The same points and some others measured another way (B), then each row and its match in B
B (72 x 30)
[[-142 -163    4  -12   -9   61  105 -186  104   57 -120 -196   14  -97
   208 -168   -8   28  -42  159   39   60  -52  -93   54 -144 -112   98
   197 -187]
 [ 166  -58   45  -26  167  257   27  141 -418  -40   62   67   36  -53
   -16  112   52 -282 -259  -54   44 -195  116 -384 -199  433   68 -311
    27  311]
 [ 101 -243    8  -27  220  143  137  103 -253  -16  -54  277  148 -103
   121 -111   69  -16 -255  155   91 -187  181 -322 -109  309   -9 -121
   192  239]
 [-195 -141    6  -60 -130   33   25 -275  152   64 -167 -418   46 -174
   404 -245   43   23  -49  197   56  232  -35   23   89 -320 -302  246
   256 -458]
 [  50   58  -52  -80 -154   39 -226   82 -220   18 -112 -271  122 -150
   -19   76  128 -227 -136 -303  -49  192   -5   31 -207  -12  -12   94
  -143 -194]
 [  22  -84 -121  -20  -98 -273  -28    6   51  106  -81   94  129 -155
   -15 -233  135   36  -19 -158  -54  130   24  170  -99 -172  -43  252
   139 -273]
 [  41  -76   54 -164 -128  219 -245  215 -340 -158 -304 -225  264 -119
   124  195  179 -195 -236  -99   15  271   76  -68 -114   40   45  122
  -310 -111]
 [ -29  -16   67   52   39 -194  162 -146  154    8  183  -43 -239   55
   -90  -82  -14 -194  141  -28  -73   -1 -152  -57  134  -80   42  -42
   222 -142]
 [  57  -83  -14  -54 -106 -317  -23   10   51  -52  -26   17   79 -138
   153 -232  210  -68    3  -42  -34  259   68  164   51 -209 -178  278
   219 -462]
 [  47 -165 -159   27  110 -154  107    1  -38  204  -40  398  132 -131
   -96 -304   53  108 -128  -66    8 -193   65  -65 -177   76   54   35
   245  145]
 [  20  -41  195 -165  -46 -289 -106  -15  -91 -202 -118  222   19   55
   117  -70  246 -319 -136   81  -26  158  -41  -21  310 -107  103  114
    -7   24]
 [ 158 -212   91   -4  252  111  186  183 -257 -131   55  295   57  -23
    39   -5   72 -119 -157  140   60 -157  162 -343  -55  372   59 -194
   158  205]
 [ -36   14  -30   90   36 -151  158 -116  150  123  177    2 -217   59
  -297  -40  -77 -142  164 -183 -110  -93 -208  -54  -24  -36  179  -82
   121   -7]
 [  67   94   17  -98 -141  515 -311  271 -492 -106 -197 -582  159 -110
  -100  491   38 -349 -200 -370  -42  195  -15 -184 -376  233  138 -115
  -502  -38]
 [  -6 -185  113 -187  -84  -50 -136  100 -165 -189 -326   51  263  -96
   295  -66  247  -92 -222  155   49  276  103   -1  133 -119  -38  251
   -69 -157]
 [-120  -62   21  -31  -83  246    0 -139  -25   16  -93 -535   -4 -130
   223   17  -29 -117  -54   36   27  156  -64 -117  -62  -94 -162   45
    61 -294]
 [-127 -157  -20    9    6  168   99 -115   48   81 -106 -245   21  -82
   102  -68  -59   20  -36   78   28   28  -65 -131  -49  -66  -43   36
   107 -115]
 [-111 -142  -80   70   52  -75  197 -118  200  162  -12   45  -58  -22
  -157 -149  -87   94  100  -24  -46  -84 -139  -44  -43  -93  108   46
   156  -27]
 [-236 -241 -118    0 -127  110   88 -209  233  160 -244 -400  142 -225
   293 -253  -38  255   19  151   45  197  -43   65  -66 -332 -248  318
   214 -482]
 [  -8 -116  126 -103   -9 -469   24  -31   97 -124  -85  422   -6   72
    10 -209  208 -151  -18   98  -44  109  -71   71  337 -190  137  186
   103  -16]
 [  29  -65   62 -158 -127  194 -235  193 -324 -155 -289 -224  246 -114
   126  181  171 -205 -226  -91   18  262   59  -68 -101   32   33  117
  -278 -121]
 [  16   -3   69   17   46 -244   91   21   60  -30   86  243 -158  138
  -338   44   11 -218  110 -164 -120  -52 -194  -54   92   13  331  -70
   -42  147]
 [ -58  -29 -140  141   56  -41  178  -60  150  240  105   25 -139   16
  -442  -10 -156   14  167 -279 -114 -168 -221  -49 -206    8  268  -73
    32   82]
 [  20  -65  100  -10   58 -387  102   48  101  -80   40  435 -117  162
  -313  -34   86 -175  116  -82 -122  -12 -164   13  198  -48  352   19
    -6  134]
 [  74   26  -96   10  -93 -369  -15  -68   81  109  129   -5  -21 -144
    -4 -261  144 -118   47 -212  -76  129    8  171  -74 -168 -149  177
   288 -397]
 [  99 -268  -19   -4  248  120  171  119 -233   32  -64  420  159  -66
    11 -127   44   21 -238  130   82 -264  150 -324 -131  334  105 -145
   166  362]
 [  83  116   80   21   14 -153   -9  121  -78  -64  150   91 -191  153
  -476  234   14 -374  117 -363 -166  -18 -216  -59  -14  107  397 -162
  -208  148]
 [  73   34 -163   47  -88 -225  -17  -19   29  171  111  -85    1 -170
  -126 -169   74  -70   53 -332  -89   80  -13  147 -235  -92  -89  127
   187 -333]
 [ 108    0  -68   37  -16 -331   62  -47   56   80  194   39  -56 -125
    -8 -247  118 -124   56 -160  -54   66   36   93  -66  -65 -158   86
   346 -349]
 [ -12 -198  172 -206  -47  -31 -127  111 -204 -235 -350  152  245  -40
   261  -15  239 -141 -249  206   55  214   80  -81  205  -54   58  189
  -122    3]
 [  -8 -139  115 -206 -139   55 -210  109 -250 -207 -357 -110  276 -130
   336   14  255 -147 -260  110   52  332  111   -6   85  -97  -74  242
  -142 -203]
 [  55   41  140   18   68 -352  112    1   83 -105  202  267 -258  189
  -312   33   59 -324  158 -126 -136  -17 -193  -45  217   -7  299  -89
    43   70]
 [-153 -243   41  -33   47 -132  189 -222  192   38 -125  118    9  -42
   223 -316   34   83  -34  301   51    1  -46  -70  209 -188  -68  151
   317  -88]
 [  -3 -150   31 -160  -75  415 -241  296 -422 -120 -455 -142  354 -101
     8  303   95 -106 -305  -93   40  144   55 -175 -227  173  228   48
  -485  172]
 [ -25 -217  -15  -46  -23 -111   23  185   20  -58 -253  225  183  -13
  -155    0   81   87    6  -44  -49  131  -43   56   -9  -84  243  213
  -165  -40]
 [ 118  -40  -93   52   95 -118   89   17  -91  128  137  163   -6  -99
  -121 -142   45 -105  -59 -169  -31 -130   47  -98 -193  148    4  -71
   230   23]
 [-168 -204   66  -66  -44  -28   94 -264  157  -10 -154 -221   25 -124
   431 -283   68   22  -63  324   72  172   -4  -40  204 -270 -270  220
   317 -346]
 [  95  170  267  -57   17 -403   -3  -83  -19 -230  272  121 -347  199
  -127   60  156 -596   86  -88 -128   67 -178  -71  367  -11  172 -138
    78    6]
 [ -58  -23  -26   83   31 -227  177 -182  216  126  166   17 -207   25
  -182 -160  -57  -94  165  -90  -85  -60 -188  -15   45 -108   74  -14
   243 -108]
 [  24  -99  111 -178 -100  102 -207  152 -273 -198 -291 -128  223  -95
   217   98  212 -206 -237   30   32  265   79  -69   23   -5   -4  139
  -186 -119]
 [ 125 -254   31  -15  267  253  142  208 -339  -42  -86  343  172  -49
    -1   16   34  -28 -265  124   95 -248  170 -393 -172  428  139 -217
    50  402]
 [  65   56  105 -126  -97  355 -254  237 -428 -185 -178 -384  112  -35
   -48  424   88 -383 -181 -238  -43  198  -21 -182 -173  189  179  -89
  -442    9]
 [ -37   15   72   14  -33  227   28  -59  -60  -51   63 -516 -131  -42
    57  151  -52 -253   42  -62  -28  129  -93 -162  -67   32  -66  -84
    19 -261]
 [ -22  -18   62   29   57 -312  144 -113  157   16  137  214 -207  108
  -214 -110   16 -186  124  -71  -99  -61 -192  -36  168  -84  193  -28
   152   50]
 [ -44 -233   93 -168  -33  -44  -84  127 -131 -153 -382  234  276  -33
   120  -34  191  -12 -204  150   37  171   37  -36  126  -67  154  220
  -161   59]
 [  37   63  152   33   63 -257  133  -90   90  -88  262   46 -323  143
  -188   18   23 -358  159  -80 -110   -3 -177  -96  209   -6  146 -131
   148  -47]
 [-100 -105  -13   29   35    9  147 -135  110   92   -4  -84  -65  -33
   -24 -101  -57  -12   44   24  -17  -31 -109  -94   -5  -69   40   13
   152  -71]
 [ -46  -26  -18   93   48 -109  174 -108  157   99  146  -46 -198   36
  -230  -37  -78  -95  165 -129  -89  -49 -174  -55  -14  -43  122  -54
   135  -79]
 [-150 -140   23  -37  -49   99   66 -196   66   33 -121 -306   11 -115
   263 -147   11  -30  -58  157   40  118  -46  -87   55 -161 -168  107
   187 -242]
 [  69   40   52  -33  -21   19  -79  199 -174  -95  -31    6  -23   77
  -335  274   46 -280    2 -291 -114   61 -128  -82  -83  122  343  -79
  -302  115]
 [  64   11  151 -181  -89  413 -296  266 -530 -241 -273 -339  196  -45
    68  425  141 -393 -287 -139    2  211   34 -231 -135  225  151  -84
  -471   96]
 [  85  109   69  -27  -40  -66 -107  163 -167 -100   47  -15  -89   90
  -359  274   60 -372   29 -352 -134   77 -154  -50  -61  101  335  -89
  -273   64]
 [  58   41   76  -14   11 -258   -1   60  -22  -60   78  229 -136  129
  -342   88   66 -293   73 -223 -125   -5 -180  -24   82   25  341  -60
  -108  134]
 [  21  -97 -165   25  -62 -539   89 -126  242  196   44  287   47 -161
   -10 -478  145  101   60 -118  -62   67    9  255  -22 -280 -127  311
   410 -346]
 [  18  -50   52 -154 -144   51 -216   82 -229 -110 -246 -203  201 -142
   187   43  193 -201 -208  -65   10  266   51   -3  -36  -59  -44  166
  -139 -198]
 [  14 -197   88 -158  -93 -132  -92   99  -82 -184 -264   45  236 -123
   291 -117  243  -44 -139  141   34  321  114   71  129 -161  -98  306
    21 -320]
 [ 124 -290   36  -24  277  322  145  265 -362  -80 -130  315  205  -51
     6   68   32   -6 -268  146  100 -221  193 -411 -184  450  157 -211
     7  394]
 [ -83   16  -38   28  -68  462  -23  -29 -141   76  -36 -679  -25 -111
   -23  248 -131 -166  -16 -188  -19   71 -107 -202 -289   91  -20 -118
  -125 -174]
 [ -97 -105   64  -12   -6  163   78 -118   18  -21  -39 -338  -48  -68
   170   -6  -23 -100  -14  101   16  106  -62 -144   25  -58  -99   12
   113 -225]
 [  70 -100 -175   75   -4 -311  114   19  122  169   80  173   50 -147
  -138 -279   76   96   77 -194  -59   21   31  138 -182  -86  -53  164
   274 -278]
 [ -61  -32  -30   82   48 -271  196 -165  236  122  164   92 -207   46
  -212 -171  -46  -71  176  -92  -90  -61 -191    5   64 -126  109    7
   240  -83]
 [ -68   11    5   41   10   64   76 -155   26   87   81 -225 -154   -8
   -81   -7  -71 -177   28  -95  -44  -50 -146 -142  -43   -2   46 -103
   100  -34]
 [  44  -60 -178   39  -57 -314   34  -40  100  195   46  109   73 -166
   -72 -307   90   52   21 -217  -66   43   16  157 -163 -142  -89  200
   273 -284]
 [ -73  -10 -107  116   23   83  143  -99   93  203   95 -202 -140  -18
  -284   26 -159  -48  121 -233  -78 -107 -191  -99 -202   24  140 -104
    49  -11]
 [ 131 -157   -2    1  218  318   88  203 -374    4  -35  184  124  -69
   -87  106   -1 -114 -257  -30   58 -248  121 -397 -267  467  148 -273
   -20  384]
 [  12  -14  304 -114   70 -726  120 -256  188 -216  178  530 -288  201
   127 -331  259 -417   41  255  -62   46 -130   -2  673 -226   65   55
   382   26]
 [ -81 -310 -128  -81  -95 -445   30  -47  210  102 -317  412  311 -191
   181 -502  210  297  -81  144   22  170   81  262   94 -367  -89  500
   257 -268]
 [-204 -276 -104   18  -14  132  144 -156  160  171 -261 -121  139 -146
   135 -214  -66  253  -54  165   63   14  -51  -53  -67 -179  -53  186
   150 -127]
 [  56   67   71   -1   21 -208    8   76  -25  -55  104  165 -161  146
  -404  146   36 -307  100 -277 -148  -17 -204  -39   48   52  372  -92
  -137  136]
 [  93   79   53 -105 -143 -131 -180   32 -170  -99    1 -210   33 -111
   120    2  214 -332  -91 -170  -48  258   29   49  -10  -70 -123  112
    20 -331]
 [  95    4 -145   59  -18 -218   44   -7    6  159  151   22   -6 -149
  -115 -189   71  -74   26 -266  -69    4   17   61 -215  -12  -81   56
   249 -236]
 [ 146 -160    1   17  226  232  126  205 -321  -13   14  217   82  -39
  -126   84   -1 -104 -187  -43   40 -221  113 -362 -244  423  158 -255
    21  327]]
Rows of B count from 0, top down.

[  -9 -197   77    6 -114  -98  -96 -204  195  -18   17 -294 -189   57
  -69 -181    1 -131  -27  118  -59  -67  -52   37  234   23 -176   78
  -70] : 46
[  55 -239   93  -46 -264  -27  -41   83 -200  -18  -30 -259   34  110
  -63    0  -98 -167   80   -5  -20  206  -90  -65   -7  -15  -35  -95
   86] : 10
[ -35    5   60   37   51   90  -18 -287  259 -130  -94   -9 -260  -44
  -22 -149   54 -152 -134   21  -40 -172   84  101  362  -78 -144   96
   -9] : 63
[ -86  -86  232   36  -45   20  -31 -115   11   13   32  -79 -150    5
 -129 -208  175 -211  -31  -45 -116  -68   48   72  317  -50 -188   79
    2] : 60
[ -11  -93   88   64    1  -97 -162 -286  537  -84  -37 -185 -274  -55
  -20   48  -99 -115  -19  217   13 -262  -67   24  144  -48 -176  -14
 -109] : 15
[  28 -347  179  175 -126 -220 -321 -181  312  128  176 -434 -232  -33
  -79  -14 -113 -136   87  264  -60 -166  -28   33   59   49 -203   -3
 -142] : 36
[  70 -340  191  280  -11 -165  -33 -152  244  105  218 -270 -214 -253
 -135   54  125 -212   81  150  -59 -296   47  134    4  -51 -329 -175
 -158] : 32
[  92 -331  -41 -175 -381 -219  -50   67  -53  -20   -2 -468   91  241
  -36   58 -228  -61  117  178   22  245 -313 -151 -143   62  -38 -107
   -2] : 29
[  79  -98   37   14 -103  -33  -86   43  127  -49   16  -66    9    0
    0  357 -250  -87   57  150   58   28 -135 -103 -171 -104   29 -225
   20] : 30
[ -91  165  181  -25   87  119 -115  102 -232  189  346  317   79  129
  -88  149  -22  -12 -124   37 -146  101   16  -47  209  -76  124   76
    5] : 59
[ 283 -332 -490  -85 -140 -214  280 -127  -59   39  362 -322  101   78
   25  108 -130  177 -150  343    7  122 -229   29 -103   90  -50  -93
 -251] : 40
[  11 -259   94   50 -140 -178 -255 -225  333   31   55 -399 -223   53
  -36  -76 -140  -98   25  248  -42 -105  -83    5  139   60 -160   61
 -115] : 48
[ -59 -192  261  111  -83 -179 -371 -189  419   87   93 -304 -251   14
  -72   15 -134 -140   80  250  -59 -200  -58  -14  129   24 -168   37
 -110] : 3
[ -43   46  105   70   85  168   44 -226  118 -134 -101  104 -222  -90
  -44 -141  136 -198 -139  -90  -53 -142  146  118  369 -124 -138   56
   39] : 22
[  25 -175  254  139  -88   44   46  115 -212   41   64  -30   -6 -115
 -142   86  110 -260   87 -109  -57   28   61   37  -15 -128 -129 -211
   89] : 19
[  97 -219   29   14 -177  -75   49   46   18  -67  -26 -199   15  -27
  -44  200 -104 -145   90   66   41   49 -131  -51 -158  -88  -83 -250
   25] : 44
[  16  -19  -81 -266 -234  -59  -65   15  107 -141 -127 -154   72  290
   37  147 -311    1  -12  162   58  212 -304 -193  -16  -16  108  -33
   47] : 20
[  66  -69  -41   22   25  -21   46   34 -203  180  417   75   76   41
  -64  149  -11   41 -116  141 -103   73  -36   19   64  -22   19  -32
 -112] : 9
[  50 -171   49  129    2  -84 -101 -273  414  -61    9 -214 -264 -112
  -22   14  -50 -129  -29  189    4 -237   -3   76  130  -44 -195  -42
 -108] : 58
[  45   15  -83 -184 -155    5  -46  -12  146 -164 -132  -60   37  180
   47  241 -307  -16  -26  141   77  148 -223 -159  -49  -74  103  -98
   64] : 6
[  60   31  -85    7   84   90   25  -24 -180  123  349  181   40   52
  -18  134  -59   56 -196  112  -85   91   30   25  148  -46   93   35
  -68] : 35
[ -67  116  262   84   79  122 -178  128 -129  157  256  281   32    8
  -72  299  -88  -85  -27   32  -87   37   52  -53   55 -129  108  -73
   51] : 8
[  -4  -47  122   46  -35  141  189  -67  -70 -148 -153   43 -102 -102
  -85  -95  180 -260  -40 -178  -23  -36   83   84  195 -158 -161  -97
  106] : 21
[ -48  163  132  -33   49  138  -96   58   -8    1   69  270   24   68
  -16  283 -149  -60  -65   34  -21   52  -36  -88   71 -145  123  -68
   78] : 69
[-154  327  243  -13  212  200  -80   66  -56  101  233  517   17   46
  -70  258   20  -50 -142  -12 -109  -29   42  -43  220 -188  120   19
   43] : 27
[  66   57 -187 -194 -116  102   55 -139  239 -332 -335  -39  -51  124
  101  134 -279  -55  -98   68  132   96 -163 -106   59 -112   78  -76
   99] : 41
[ -92  123  158  -59   45   75 -152   97 -243  212  367  237   82  192
  -84  105  -53   16 -123   73 -152  140  -16  -57  213  -39  131  121
  -14] : 28
[-126  184  409  160  201  150 -142  192 -252  285  435  474   42  -67
 -163  290  112 -116  -46  -39 -177  -47  134    9  130 -176   53  -67
   29] : 53
[  14  -62  175  131    9  166  188  -29 -103 -121 -104   99 -101 -188
 -101  -19  209 -293  -15 -195  -30  -73  130  103  139 -198 -170 -167
  114] : 37
[ -20 -143  143   89  -20  -22  -45 -187  155  -13   32 -140 -204  -51
  -86 -132   88 -178  -39   45  -71 -141   43   87  243  -43 -198   27
  -55] : 17
